Here is a tiny trained network, its code and every weight. The questions are about switching its units off for an input and a class, where a switched-off unit gives its printed mean instead of its output.

import numpy as np


def w(rows, s, z=0):
    codes = np.array(rows[::2]) - 128.0
    scale = np.full(codes.shape[1], s)
    scale[-1] = z or s
    return codes * scale


def norm(h):
    return h / np.sqrt((h * h).mean(-1, keepdims=True) + 1e-5)


def f(y):
    return np.maximum(y, 0)


def log_softmax(a):
    a = a - a.max(-1, keepdims=True)
    return a - np.log(np.exp(a).sum(-1, keepdims=True))


def net(x, mask):
    res = np.array(x, float).reshape(1, 4) / 4 @ E
    u = 0
    for l in range(2):
        y = f(norm(res) @ A[l][:, :-1].T + A[l][:, -1])
        res = res + np.where(mask[u : u + 14], y, B[l][:, -1]) @ B[l][:, :-1]
        u += 14
    return log_softmax(norm(res)[-1] @ U[:, :-1].T + U[:, -1])


A, B = {}, {}
E = w([
[149,184,167,225,228,34],'x0',
[36,153,153,115,217,218],'x1',
[121,2,127,166,141,143],'x2',
[155,101,249,37,153,120],'x3',
],0.0034)
A[0] = w([
[106,144,140,133,168,40,2],'0.n0',
[128,169,205,255,155,100,96],'0.n1',
[95,152,102,186,135,145,93],'0.n2',
[123,97,107,86,74,180,183],'0.n3',
[83,174,144,136,205,211,112],'0.n4',
[116,239,130,84,110,150,88],'0.n5',
[208,134,127,190,77,122,84],'0.n6',
[97,137,107,140,113,117,35],'0.n7',
[190,128,124,110,66,38,67],'0.n8',
[188,204,78,66,152,72,108],'0.n9',
[143,147,37,190,150,169,137],'0.n10',
[147,93,116,149,196,94,70],'0.n11',
[174,110,188,64,196,121,135],'0.n12',
[139,8,122,167,162,128,73],'0.n13',
],0.01,0.0043)
B[0] = w([
[147,160,135,73,161,159,167],'0.n0',
[148,173,81,63,144,197,238],'0.n1',
[128,135,159,122,80,84,166],'0.n2',
[172,212,82,120,196,132,253],'0.n3',
[193,2,140,155,171,46,226],'0.n4',
[98,103,139,192,118,192,201],'0.n5',
[128,85,184,107,164,101,190],'0.n6',
[136,130,116,137,111,108,130],'0.n7',
[125,46,114,145,195,77,214],'0.n8',
[91,101,165,179,117,194,200],'0.n9',
[132,145,180,67,70,69,205],'0.n10',
[143,163,140,87,153,179,172],'0.n11',
[114,171,104,124,24,56,228],'0.n12',
[87,138,187,212,111,191,206],'0.n13',
],0.0086,0.0062)
A[1] = w([
[79,149,189,251,74,220,62],'1.n0',
[145,10,79,92,142,120,50],'1.n1',
[104,79,154,34,102,122,113],'1.n2',
[102,120,103,86,44,116,89],'1.n3',
[224,91,193,138,93,147,122],'1.n4',
[103,141,141,110,117,58,79],'1.n5',
[51,159,134,65,31,44,4],'1.n6',
[197,224,123,153,87,25,48],'1.n7',
[144,193,73,105,180,178,67],'1.n8',
[83,1,136,9,195,133,29],'1.n9',
[96,91,142,187,82,72,119],'1.n10',
[126,60,161,153,72,247,119],'1.n11',
[129,114,19,62,123,197,85],'1.n12',
[137,106,83,178,189,57,60],'1.n13',
],0.008,0.0037)
B[1] = w([
[85,161,80,178,214,115,254],'1.n0',
[138,112,166,152,140,77,214],'1.n1',
[118,144,138,148,120,179,174],'1.n2',
[131,143,156,133,93,88,162],'1.n3',
[105,161,97,118,133,107,244],'1.n4',
[90,146,107,131,116,135,166],'1.n5',
[81,155,92,169,10,129,187],'1.n6',
[139,118,102,153,98,161,225],'1.n7',
[211,145,122,73,115,171,237],'1.n8',
[134,91,152,166,74,144,223],'1.n9',
[161,156,125,96,130,170,217],'1.n10',
[110,192,112,155,153,83,227],'1.n11',
[173,169,218,52,169,134,198],'1.n12',
[136,75,150,139,133,140,216],'1.n13',
],0.011,0.0041)
U = w([
[176,15,195,171,143,84,195],'0',
[229,188,156,46,161,177,154],'1',
[78,206,119,217,205,118,148],'2',
[112,160,112,167,6,120,163],'3',
[155,106,119,159,128,167,220],'4',
[93,75,72,75,149,152,5],'5',
[74,65,125,91,124,164,42],'6',
[55,43,69,72,146,179,1],'7',
],0.014,0.0067)

Each question gives the input, the list of numbers given to net, and the class t.
The units are the neurons (one row each of A and B). Each row of codes is followed by its name. A weight is (code - 128) times the scale printed after its matrix; where a second scale follows, it is the last column's (A, B and U).
mask holds one flag per neuron, layer by layer. A switched-off neuron (its flag False) gives its mean, the last column of its row in B, instead of its output. The means were averaged over made-up inputs and are rounded, as every weight is.
A unit's drop is (log p(t) with every unit on - log p(t) with that unit switched off) / (log p(t) with every unit on - log p(t) with every unit switched off).
The circuit of an input: a set's keep is (log p(t) with only the set's units on - log p(t) with every unit switched off) / (log p(t) with every unit on - log p(t) with every unit switched off). Starting from the 12 units with the biggest drops (on a tie, the unit counted first), units are removed one at a time, each time the one whose removal leaves the highest keep (on an exact tie, the one counted first), for as long as the keep stays at least 0.8.
circuit, biggest first: the units of the circuit, biggest drop first
unit that matters most: the unit with the biggest drop
k most important neurons: the k neurons with the biggest drops, biggest first
k most important neurons of layer l: the k neurons of layer l with the biggest drops, biggest first
input [5,3,7,6], class 2: unit that matters most -> 0.n13
input [-8,-8,7,-3], class 0: 4 most important neurons of layer 0 -> (0.n1 0.n8 0.n9 0.n5)
input [5,2,-4,2], class 1: 2 most important neurons -> (0.n1 0.n13)
input [-1,-1,6,-7], class 3: 3 most important neurons -> (0.n10 0.n5 0.n9)
input [4,-1,-6,-8], class 3: 3 most important neurons -> (0.n10 0.n13 0.n2)
input [4,1,6,4], class 2: circuit, biggest first -> (0.n13 1.n0)
input [0,8,2,8], class 0: 2 most important neurons of layer 0 -> (0.n4 0.n10)
input [8,6,1,5], class 1: 2 most important neurons -> (0.n1 0.n8)
input [-1,-8,-8,7], class 0: 2 most important neurons of layer 0 -> (0.n8 0.n13)
input [-5,7,-8,-2], class 2: 4 most important neurons -> (0.n5 0.n8 1.n11 0.n6)
input [-5,5,7,-1], class 2: 2 most important neurons -> (0.n13 0.n1)
input [0,4,7,7], class 2: 2 most important neurons of layer 0 -> (0.n13 0.n10)
input [-8,0,8,-3], class 1: 4 most important neurons -> (0.n3 0.n9 0.n5 1.n8)
input [-2,-6,-7,6], class 2: 4 most important neurons -> (0.n5 0.n9 0.n4 0.n10)
input [-3,6,-1,-4], class 0: unit that matters most -> 0.n4
input [-1,6,-7,7], class 2: 3 most important neurons of layer 0 -> (0.n5 0.n8 0.n10)
input [-7,-6,2,-4], class 1: 3 most important neurons -> (0.n3 0.n4 1.n12)
input [7,5,1,6], class 1: 3 most important neurons -> (0.n1 0.n8 0.n10)
input [-6,8,4,2], class 0: 2 most important neurons of layer 0 -> (0.n4 0.n1)
input [6,-3,4,4], class 1: circuit, biggest first -> (0.n1)
input [5,-5,-4,6], class 3: 3 most important neurons of layer 0 -> (0.n3 0.n12 0.n4)
input [7,5,-4,-1], class 1: 2 most important neurons -> (0.n1 0.n8)
input [-5,4,0,7], class 3: 2 most important neurons of layer 0 -> (0.n12 0.n1)
input [-5,-2,6,-4], class 2: 2 most important neurons -> (0.n13 0.n1)
input [-2,-4,-6,-4], class 2: 3 most important neurons of layer 0 -> (0.n9 0.n4 0.n5)
input [-5,-4,1,-2], class 1: 2 most important neurons -> (0.n3 0.n4)
input [-3,4,3,-7], class 3: circuit, biggest first -> (0.n10)
input [5,-4,7,-1], class 2: 2 most important neurons -> (0.n13 0.n3)
input [-7,2,2,-5], class 1: 2 most important neurons -> (0.n3 0.n12)
input [6,-1,6,1], class 1: 2 most important neurons of layer 0 -> (0.n1 0.n11)
